Each row is followed by roughly how far along a hidden order it lies, from 0 to 20. A new part has a new order.
In the rows, 128 means zero.
[117 141 147 120 124 103 169 155 130 113 119 152 107 127 215 175 119  84
 147 158 164 128 171 128 136 135 143 141 146 138 100 153 129 151 142 166
 156 145 120 123 125 146 113 125 105  81 137 134 135 147 122  95 129 125
 118 111 148 129 127 144 118 128 121 119 117 113 127 132 107 203 123 124
 117  99 101 117]
4
[132 144 163 115 106 123 218 130 107 133 130 181  81 130 255 171 150  64
 149 147 139 128 152 202  63 104 216 132 159 111  86 155 100 164 135 146
 141 137  69 125 129 153  68 192 151  72 144 138 133 115 123 121 179 147
 110 126 115 174 168 156 131 142 139 129 104 104 155 144 105 221 125 141
 106  99  97 120]
12
[137 143 176 121 103 130 227 131 105 135 129 194  81 124 250 171 144  66
 147 153 132 136 157 195  59 102 204 135 161 111  88 154  96 163 137 149
 142 135  77 122 130 160  74 189 155  75 138 142 125 114 121 120 163 139
 121 124 118 177 170 154 131 123 134 129 100 104 148 143 107 216 128 144
 102 101 100 123]
14
[ 69 111  74 104 120 122  66 146 140 119 123  57 149 151 136 126  95 129
 156 122 184 109 144 105 172 144  51 124 107 149 127 136 144 123 133 154
 150 133 156 130 132 131 143  41 106 103 152 122 136 141 119 135 179 126
  98 105 143  81  79 147 120 126 128  79 141 129 110 131  82 156 114 104
 123 109 111 130]
1
[141 130 196 111  98 137 227 106  91 157 140 216  27 124 225 152 155  53
 148 145 102 133 138 224  20  97 207 132 169  87  92 129  95 164 126 135
 128 131  72 121 132 158  70 235 163  98 133 143  97  86 141 146 154 149
 111 136 112 184 196 147 135 132 141 147  92 114 155 137 132 218 128 166
 102 113 127 124]
20
[ 78  99  95 128 119 167  90 143 141 144 115  58 159 144 100  90  72 152
 169 121 179 116 131  72 141 141  38  92  87 135 141 104 150  98 126 158
 145 112 185 125 131 124 169  39 137 128 142 142 117 154 105 132 102 120
 139 125 129  94 102 118 124 102 121  82 141 157 107 121 110 104 111 120
 143 130 107 160]
7
[ 70 106  85 115 103 168  88 116 139 147 124  46 140 160 135  89 106 127
 177 102 194  96 104 138  96 131  75  84  95 125 137 107 138  98 118 147
 138 107 139 139 134 111 133  88 151 132 157 135 134 130 111 154 171 150
 102 136 104 113 118 131 128 141 137  79 141 151 132 130 113 130 112 107
 153 121 110 150]
7
[ 90 145  78 110 114 113 112 153 140 107 119  83 119 144 203 164 127  89
 175 127 175 105 140 171 129 147 119 143 127 132 124 134 124 132 136 152
 147 145 113 143 132 135 109  95  90 113 159 118 152 117 124 120 193 148
  73 116 133 123 113 158 121 171 135 117 131 111 135 122 105 189 111  74
 145  84 108 102]
1
[ 76 100  90 106  99 147  77 113 132 138 131  62 146 155 127  81 105 148
 160 102 193 104 113 119 118 124  66  93  98 135 134 123 137 103 119 147
 134 108 143 136 132 116 131  68 157 126 154 136 134 129 106 158 191 141
 108 124 106  98  90 134 131 120 136  66 146 144 125 138  91 129 118 117
 125 136 118 151]
6
[ 82 134  62 106 110 109  60 137 147 102 125  48 125 149 163 133 129 119
 165 108 192  92 123 152 143 149  89 130 116 144 136 130 143 125 129 141
 137 134 137 146 129 124 120  77  95 128 161 107 158 124 126 137 198 145
  67 117 131  99  86 156 120 167 136 100 145 121 128 128  98 163 114  79
 142 105 121 110]
0
[ 90 117 124 144 123 182 144 139 142 147 105  95 146 141 142 112 101 120
 172 135 180 115 127 106  95 144  87  89 108 132 131 109 146 106 130 161
 146 110 159 128 129 123 147 119 131 131 141 148 129 160 118 111  68 131
 140 138 129 130 153 116 118 125 120  99 127 158 127 120 146 133 115 114
 170 111 105 149]
9
[132 129 167 110  97 121 198 116  99 141 135 179  66 128 225 146 136  78
 148 140 132 133 148 182  65 101 187 126 151 107  95 143 101 147 128 150
 134 125  87 123 127 143  78 194 171  87 137 149 111 109 117 132 173 138
 123 126 102 160 150 144 136 125 135 117 105 117 143 142 112 204 125 154
  94 119 113 132]
14
